Below are the code and all the weights of a small trained network. Each question names an input and a target symbol and asks about switching units off, where a switched-off unit gives its printed mean instead of its output.

import numpy as np


def w(rows, s, z=0):
    codes = np.array(rows[::2]) - 128.0
    scale = np.full(codes.shape[1], s)
    scale[-1] = z or s
    return codes * scale


def f(y):
    return y / 2 * (1 + np.tanh(0.7978845608 * (y + 0.044715 * y**3)))


def softmax(a):
    e = np.exp(a - a.max(-1, keepdims=True))
    return e / e.sum(-1, keepdims=True)


def log_softmax(a):
    a = a - a.max(-1, keepdims=True)
    return a - np.log(np.exp(a).sum(-1, keepdims=True))


def net(x, mask):
    ids = ['αεζηθλξπσψ'.index(c) for c in x.split()]
    T = len(ids)
    res = E[ids] + P[:T]
    u = 0
    for l in range(2):
        r = res
        for j in range(2):
            rows = slice(2 * j, 2 * j + 2)
            q, k, v = (r @ M[l][rows].T for M in (Q, K, V))
            z = softmax(np.where(np.tri(T) > 0, q @ k.T / 2**0.5, -1e9)) @ v
            o = O[l][rows]
            res = res + np.where(mask[u + j], z, o[:, -1]) @ o[:, :-1]
        u += 2
        y = f(res @ A[l][:, :-1].T + A[l][:, -1])
        res = res + np.where(mask[u : u + 16], y, B[l][:, -1]) @ B[l][:, :-1]
        u += 16
    return log_softmax(res[-1] @ U[:, :-1].T + U[:, -1])


Q, K, V, O, A, B = {}, {}, {}, {}, {}, {}
E = w([
[127,173,9,30,174,131,91,91,56],'α',
[183,83,204,88,137,113,169,152,149],'ε',
[192,178,145,80,74,249,89,161,165],'ζ',
[100,62,141,187,156,211,182,155,33],'η',
[76,97,120,96,86,66,139,230,144],'θ',
[133,35,128,28,88,173,53,171,202],'λ',
[59,37,64,191,94,71,58,116,204],'ξ',
[61,247,103,114,119,128,198,133,158],'π',
[32,143,138,132,217,178,32,166,190],'σ',
[74,73,74,122,205,124,148,54,237],'ψ',
],0.016)
P = w([
[200,125,97,153,156,127,154,246,107],'0',
[179,126,99,158,138,131,158,211,104],'1',
[161,127,97,155,129,132,165,194,113],'2',
[135,135,105,144,118,149,163,178,110],'3',
[113,135,110,133,109,154,155,162,114],'4',
[95,135,113,114,106,158,159,146,113],'5',
[76,140,121,104,99,161,155,123,115],'6',
[59,141,123,87,96,161,149,112,118],'7',
[35,138,131,68,87,161,141,93,122],'8',
[23,143,128,64,71,168,153,86,125],'9',
[6,145,135,51,68,183,151,74,123],'10',
],0.012)
Q[0] = w([
[99,89,89,10,135,101,185,235,130],'0.h0',
[100,244,147,171,152,218,211,108,176],'0.h0',
[158,152,133,148,89,85,133,76,54],'0.h1',
[68,117,78,97,96,194,189,192,105],'0.h1',
],0.011)
K[0] = w([
[4,112,173,92,94,165,125,57,159],'0.h0',
[136,213,76,57,171,159,193,171,82],'0.h0',
[189,130,163,169,83,146,107,176,144],'0.h1',
[13,124,163,93,120,158,108,58,152],'0.h1',
],0.014)
V[0] = w([
[90,182,6,196,148,50,95,127,81],'0.h0',
[117,53,74,153,118,210,83,165,199],'0.h0',
[121,57,235,73,170,86,2,108,168],'0.h1',
[199,104,100,98,31,98,219,52,239],'0.h1',
],0.0036)
O[0] = w([
[186,119,109,114,75,31,131,88,229,151],'0.h0',
[103,73,62,201,86,180,50,64,3,255],'0.h0',
[91,165,210,244,149,105,122,169,137,111],'0.h1',
[137,107,167,81,237,112,246,130,99,102],'0.h1',
],0.0063,0.0038)
A[0] = w([
[115,122,156,128,212,117,120,142,108,44],'0.n0',
[132,126,137,73,186,111,164,155,111,2],'0.n1',
[152,87,165,136,121,137,100,139,132,45],'0.n2',
[202,138,175,114,79,103,172,102,119,69],'0.n3',
[163,162,169,194,138,75,101,70,124,47],'0.n4',
[124,109,152,159,130,88,104,139,66,46],'0.n5',
[107,155,177,175,164,106,141,146,133,162],'0.n6',
[109,78,100,131,145,87,159,97,123,168],'0.n7',
[123,111,145,155,140,145,186,166,145,91],'0.n8',
[112,83,169,141,88,181,166,157,164,67],'0.n9',
[135,146,188,180,116,56,167,115,161,120],'0.n10',
[155,129,107,82,104,117,170,114,131,64],'0.n11',
[118,172,146,153,126,73,131,99,113,88],'0.n12',
[173,162,245,135,99,134,104,154,68,33],'0.n13',
[170,104,177,142,82,122,166,47,81,159],'0.n14',
[149,127,163,115,113,103,123,178,156,61],'0.n15',
],0.011,0.006)
B[0] = w([
[200,145,102,139,167,88,101,182,211,111],'0.n0',
[105,117,191,180,127,122,86,113,79,119],'0.n1',
[202,232,91,103,95,87,117,147,129,124],'0.n2',
[89,98,87,117,149,170,184,154,204,123],'0.n3',
[209,191,167,127,188,130,68,151,108,115],'0.n4',
[154,153,78,184,140,56,211,54,159,119],'0.n5',
[126,34,68,104,168,93,175,123,106,131],'0.n6',
[105,63,198,57,40,206,195,96,125,254],'0.n7',
[72,97,131,176,110,59,92,87,14,148],'0.n8',
[119,141,106,64,96,118,70,150,101,220],'0.n9',
[171,122,48,91,206,145,27,50,146,113],'0.n10',
[113,109,169,31,154,9,134,153,67,150],'0.n11',
[175,118,80,92,201,84,32,62,184,104],'0.n12',
[143,68,44,139,243,254,213,174,131,130],'0.n13',
[126,170,178,198,2,207,79,250,244,128],'0.n14',
[199,76,149,53,95,88,153,75,127,124],'0.n15',
],0.0051,0.0042)
Q[1] = w([
[231,185,208,182,194,89,129,49,112],'1.h0',
[128,147,85,93,67,184,113,188,64],'1.h0',
[2,30,72,28,79,159,135,181,120],'1.h1',
[92,133,104,84,47,146,138,182,159],'1.h1',
],0.0099)
K[1] = w([
[228,91,108,166,140,106,119,175,107],'1.h0',
[10,134,164,97,72,144,120,144,180],'1.h0',
[56,211,64,89,120,77,134,68,97],'1.h1',
[61,202,75,81,129,159,129,99,136],'1.h1',
],0.012)
V[1] = w([
[131,231,157,98,186,105,129,188,131],'1.h0',
[57,165,119,103,232,162,145,2,156],'1.h0',
[105,47,104,102,117,154,78,122,91],'1.h1',
[37,85,156,132,134,146,145,214,205],'1.h1',
],0.0061)
O[1] = w([
[72,101,51,124,96,232,154,124,144,3],'1.h0',
[253,99,31,183,152,100,119,201,95,179],'1.h0',
[177,149,210,172,154,117,88,17,124,186],'1.h1',
[136,154,210,197,124,117,205,151,199,159],'1.h1',
],0.0071,0.0047)
A[1] = w([
[66,48,185,146,175,141,107,150,30,107],'1.n0',
[158,173,206,133,170,159,89,164,128,115],'1.n1',
[182,202,115,106,152,252,138,174,127,16],'1.n2',
[91,199,89,102,123,107,136,88,106,84],'1.n3',
[116,132,148,254,165,48,144,108,190,45],'1.n4',
[152,85,131,36,177,133,45,158,250,104],'1.n5',
[113,157,52,185,134,128,61,182,165,137],'1.n6',
[71,76,130,192,124,114,178,192,138,61],'1.n7',
[126,90,100,124,118,105,47,132,97,34],'1.n8',
[31,114,171,74,136,202,177,37,157,85],'1.n9',
[179,221,102,63,134,191,81,126,91,82],'1.n10',
[102,129,156,52,192,94,187,173,80,58],'1.n11',
[111,2,90,108,128,142,112,109,144,2],'1.n12',
[103,189,66,155,130,82,150,177,124,101],'1.n13',
[180,62,160,156,163,158,79,87,148,173],'1.n14',
[139,161,100,188,184,101,233,51,162,86],'1.n15',
],0.0087,0.0081)
B[1] = w([
[122,255,93,146,130,120,106,126,164,254],'1.n0',
[156,89,92,119,188,115,131,131,79,176],'1.n1',
[58,99,177,143,157,23,148,60,112,169],'1.n2',
[141,38,167,144,100,172,134,183,138,163],'1.n3',
[65,173,73,58,179,159,202,83,134,193],'1.n4',
[113,210,126,126,108,116,156,99,65,230],'1.n5',
[166,71,114,91,153,56,83,95,207,224],'1.n6',
[67,140,206,140,200,147,156,160,150,218],'1.n7',
[154,114,117,199,142,99,164,157,170,182],'1.n8',
[222,120,132,111,149,127,125,205,76,249],'1.n9',
[91,71,171,208,151,98,137,107,111,233],'1.n10',
[164,87,126,54,187,134,85,84,160,180],'1.n11',
[122,205,101,129,126,84,170,82,121,188],'1.n12',
[152,137,141,228,153,113,167,110,72,181],'1.n13',
[181,162,156,110,81,242,174,62,149,245],'1.n14',
[90,110,71,209,67,112,89,173,123,172],'1.n15',
],0.0077,0.0052)
U = w([
[99,153,105,115,98,47,144,227,134,207],'α',
[159,164,117,114,210,136,72,140,201,38],'ε',
[123,75,156,159,165,137,100,125,80,2],'ζ',
[179,157,92,110,78,129,45,113,78,199],'η',
[195,95,195,89,86,192,90,196,146,118],'θ',
[117,217,133,182,121,183,107,171,75,52],'λ',
[125,166,236,149,102,21,146,108,120,96],'ξ',
[99,118,83,95,110,169,211,115,123,66],'π',
[113,112,132,206,78,158,100,128,231,186],'σ',
[255,150,102,173,151,98,194,169,160,193],'ψ',
],0.0062,0.0044)

Each question gives the input, a string of symbols that net reads in full, and the target symbol t.
The units are the heads (2 rows each of Q, K, V and O) and the neurons (one row each of A and B). Each row of codes is followed by its name. A weight is (code - 128) times the scale printed after its matrix; where a second scale follows, it is the last column's (O, A, B and U).
mask holds one flag per unit, layer by layer, with each layer's heads first. A switched-off unit (its flag False) gives its mean, the last column of its rows in O or B, instead of its output. The means were averaged over made-up inputs and are rounded, as every weight is.
A unit's drop is (log p(t) with every unit on - log p(t) with that unit switched off) / (log p(t) with every unit on - log p(t) with every unit switched off).
The circuit of an input: a set's keep is (log p(t) with only the set's units on - log p(t) with every unit switched off) / (log p(t) with every unit on - log p(t) with every unit switched off). Starting from the 12 units with the biggest drops (on a tie, the unit counted first), units are removed one at a time, each time the one whose removal leaves the highest keep (on an exact tie, the one counted first), for as long as the keep stays at least 0.8.
circuit, biggest first: the units of the circuit, biggest drop first
top k neurons: the k neurons with the biggest drops, biggest first
k most important neurons of layer l: the k neurons of layer l with the biggest drops, biggest first
input λ ψ θ ζ ψ θ σ ψ ζ, target ψ: most important neuron of layer 1 -> 1.n1
input σ σ α ζ η θ ε π ξ η, target α: circuit, biggest first -> 0.h0, 1.h1, 1.n14
input α θ θ ζ λ ζ θ ψ ζ η θ, target η: circuit, biggest first -> 0.h1, 1.h1, 1.n7
input ψ π ζ, target α: circuit, biggest first -> 1.h1, 0.h0, 1.n2
input π λ π θ η θ λ ψ θ λ λ, target α: circuit, biggest first -> 1.h1, 0.n7, 1.n14
input π θ α θ θ ζ η, target η: circuit, biggest first -> 1.h1, 0.h1
input ξ σ π σ σ σ ξ θ α λ, target η: circuit, biggest first -> 1.h1, 1.n5
input σ ξ η ψ ε ε ψ ε, target ψ: circuit, biggest first -> 1.h0, 0.n7
input η η ψ α σ ξ λ θ θ λ, target λ: circuit, biggest first -> 0.h0, 1.n0, 1.n6, 0.h1
input λ σ ζ λ η ψ ψ θ π, target ψ: circuit, biggest first -> 1.n13, 1.h0, 0.h0, 0.n7
input ε λ α ξ λ π σ π ε, target α: circuit, biggest first -> 1.h1, 1.n14, 0.h0
input ψ ξ θ λ θ ξ η θ, target ξ: circuit, biggest first -> 1.h1, 1.h0
input λ ξ θ, target ξ: circuit, biggest first -> 1.h0, 1.h1
input θ θ θ π λ, target π: circuit, biggest first -> 1.h0, 1.n12, 0.h0
input ψ η ψ, target π: top neuron -> 1.n4
input σ σ λ, target σ: top 2 neurons -> 1.n9, 0.n7
input θ ζ ψ σ θ η ψ σ, target ψ: 2 most important neurons of layer 0 -> 0.n7, 0.n0
input σ λ α ψ θ, target ψ: top 2 neurons -> 0.n7, 1.n8
input π η ζ ψ α η ζ θ ε, target θ: top 2 neurons -> 1.n9, 0.n14
input ξ λ α θ η η π ζ, target α: top 2 neurons -> 1.n14, 1.n2
input ψ ψ ξ ψ ε θ λ ζ, target ζ: 2 most important neurons of layer 1 -> 1.n2, 1.n1
input π λ λ, target α: most important neuron of layer 1 -> 1.n14
input λ λ σ, target ε: top 2 neurons -> 1.n6, 1.n4
input ε θ θ ψ α ξ π θ, target π: top 2 neurons -> 0.n7, 1.n9
input ψ ζ ξ, target π: top 3 neurons -> 1.n4, 0.n7, 1.n14
input λ θ λ θ ψ α, target ψ: top 2 neurons -> 1.n8, 0.n7
